Below is a small trained network, with its code and all its weights. Each question gives an input and a class and asks what happens when units are switched off, that is, made to give their printed mean instead of their output.

import numpy as np


def w(rows, s, z=0):
    codes = np.array(rows[::2]) - 128.0
    scale = np.full(codes.shape[1], s)
    scale[-1] = z or s
    return codes * scale


def f(y):
    return np.maximum(y, 0)


def log_softmax(a):
    a = a - a.max(-1, keepdims=True)
    return a - np.log(np.exp(a).sum(-1, keepdims=True))


def net(x, mask):
    res = np.array(x, float).reshape(1, 6) / 4 @ E
    y = f(res @ A[0][:, :-1].T + A[0][:, -1])
    res = res + np.where(mask, y, B[0][:, -1]) @ B[0][:, :-1]
    return log_softmax(res[-1] @ U[:, :-1].T + U[:, -1])


A, B = {}, {}
E = w([
[194,30,102,137,186,183,157,19],'x0',
[131,126,120,133,136,135,123,140],'x1',
[100,128,144,126,136,154,138,136],'x2',
[43,147,71,245,94,130,131,67],'x3',
[126,132,138,121,117,116,132,109],'x4',
[149,86,105,98,17,236,68,133],'x5',
],0.012)
A[0] = w([
[173,114,123,123,144,147,147,73,125],'neuron 0',
[94,146,118,170,97,116,113,135,76],'neuron 1',
[106,75,174,123,76,154,105,112,134],'neuron 2',
[149,45,115,137,165,134,156,95,108],'neuron 3',
[134,137,160,172,193,59,184,139,166],'neuron 4',
[111,104,115,118,55,184,51,119,191],'neuron 5',
[142,127,111,84,69,156,90,131,145],'neuron 6',
[107,132,126,149,87,89,128,184,103],'neuron 7',
[113,170,153,115,114,113,95,160,114],'neuron 8',
[154,155,139,108,199,109,147,146,116],'neuron 9',
[122,148,156,158,165,93,177,125,191],'neuron 10',
[117,128,127,110,168,89,146,132,150],'neuron 11',
[167,169,172,70,140,120,97,171,48],'neuron 12',
[148,118,110,127,140,128,138,153,82],'neuron 13',
[121,163,144,132,185,107,157,121,187],'neuron 14',
[63,132,110,162,125,118,156,95,17],'neuron 15',
[123,37,131,133,175,145,141,69,77],'neuron 16',
[138,94,140,103,75,177,108,142,169],'neuron 17',
[92,190,140,116,73,74,92,199,122],'neuron 18',
[179,108,170,7,159,123,120,162,4],'neuron 19',
[113,161,110,207,92,118,131,101,17],'neuron 20',
[98,149,71,202,114,128,107,107,54],'neuron 21',
],0.015,0.003)
B[0] = w([
[88,102,78,86,197,181,96,133,183],'neuron 0',
[102,58,160,103,103,158,110,88,186],'neuron 1',
[131,156,83,147,115,117,121,151,179],'neuron 2',
[80,115,76,49,159,153,57,114,198],'neuron 3',
[213,194,70,169,111,132,123,170,234],'neuron 4',
[136,203,85,168,146,48,146,184,231],'neuron 5',
[192,210,75,197,110,52,138,195,196],'neuron 6',
[126,118,112,69,157,133,64,100,193],'neuron 7',
[85,128,72,50,166,169,91,115,189],'neuron 8',
[125,123,147,185,125,81,152,131,193],'neuron 9',
[172,164,97,162,139,110,121,200,201],'neuron 10',
[152,185,96,168,78,121,152,183,179],'neuron 11',
[69,55,199,153,90,157,145,27,198],'neuron 12',
[122,130,167,108,85,132,122,125,140],'neuron 13',
[177,172,45,148,99,84,156,175,197],'neuron 14',
[138,95,131,158,103,108,177,64,186],'neuron 15',
[142,88,36,55,116,180,89,59,203],'neuron 16',
[165,170,78,169,74,66,135,149,199],'neuron 17',
[135,108,85,31,236,206,39,126,251],'neuron 18',
[58,81,254,185,45,159,207,103,227],'neuron 19',
[135,72,217,161,91,157,166,99,197],'neuron 20',
[129,9,225,159,35,108,193,110,206],'neuron 21',
],0.0086,0.02)
U = w([
[157,204,86,194,139,57,116,178,217],'0',
[101,91,100,7,185,164,65,114,10],'1',
[88,47,216,184,108,124,150,102,192],'2',
],0.017,0.0011)

Each question gives the input, the list of numbers given to net, and the class t.
The units are the neurons (one row each of A and B). Each row of codes is followed by its name. A weight is (code - 128) times the scale printed after its matrix; where a second scale follows, it is the last column's (A, B and U).
mask holds one flag per neuron, in row order. A switched-off neuron (its flag False) gives its mean, the last column of its row in B, instead of its output. The means were averaged over made-up inputs and are rounded, as every weight is.
A unit's drop is (log p(t) with every unit on - log p(t) with that unit switched off) / (log p(t) with every unit on - log p(t) with every unit switched off).
The circuit of an input: a set's keep is (log p(t) with only the set's units on - log p(t) with every unit switched off) / (log p(t) with every unit on - log p(t) with every unit switched off). Starting from the 12 units with the biggest drops (on a tie, the unit counted first), units are removed one at a time, each time the one whose removal leaves the highest keep (on an exact tie, the one counted first), for as long as the keep stays at least 0.8.
circuit, biggest first: the units of the circuit, biggest drop first
most important unit: the unit with the biggest drop
k most important neurons: the k neurons with the biggest drops, biggest first
drop when u is switched off: that unit's drop, to one decimal
input [-7,1,4,0,-7,5], class 1: circuit, biggest first	[neuron 18]
input [-1,5,-1,7,3,6], class 2: 3 most important neurons	[neuron 21; neuron 20; neuron 4]
input [4,-4,8,-7,0,-7], class 0: 3 most important neurons	[neuron 4; neuron 14; neuron 21]
input [5,5,3,7,6,-6], class 2: 2 most important neurons	[neuron 21; neuron 20]
input [6,-5,7,-6,-2,6], class 0: 3 most important neurons	[neuron 17; neuron 6; neuron 18]
input [-6,-4,0,-7,-5,7], class 0: 4 most important neurons	[neuron 6; neuron 5; neuron 17; neuron 21]
input [7,-4,-7,-8,-2,-8], class 0: 2 most important neurons	[neuron 4; neuron 14]
input [-7,-2,6,7,-3,0], class 1: 3 most important neurons	[neuron 18; neuron 19; neuron 7]
input [4,-6,7,-7,6,7], class 0: 3 most important neurons	[neuron 6; neuron 17; neuron 5]
input [0,-4,3,-6,1,7], class 0: 3 most important neurons	[neuron 6; neuron 5; neuron 17]
input [3,3,7,4,-1,-1], class 2: 3 most important neurons	[neuron 18; neuron 8; neuron 21]
input [-4,-2,5,7,-6,-6], class 2: 4 most important neurons	[neuron 21; neuron 20; neuron 1; neuron 5]
input [-7,-7,-2,8,7,-2], class 2: 3 most important neurons	[neuron 21; neuron 20; neuron 15]
input [-2,-4,1,-6,3,7], class 0: most important unit	neuron 6
input [3,3,6,4,-2,-1], class 2: drop when neuron 8 is switched off	0.3
input [-4,8,0,8,-1,-5], class 2: drop when neuron 18 is switched off	0.0
input [-8,8,-6,2,4,-7], class 1: drop when neuron 18 is switched off	1.4
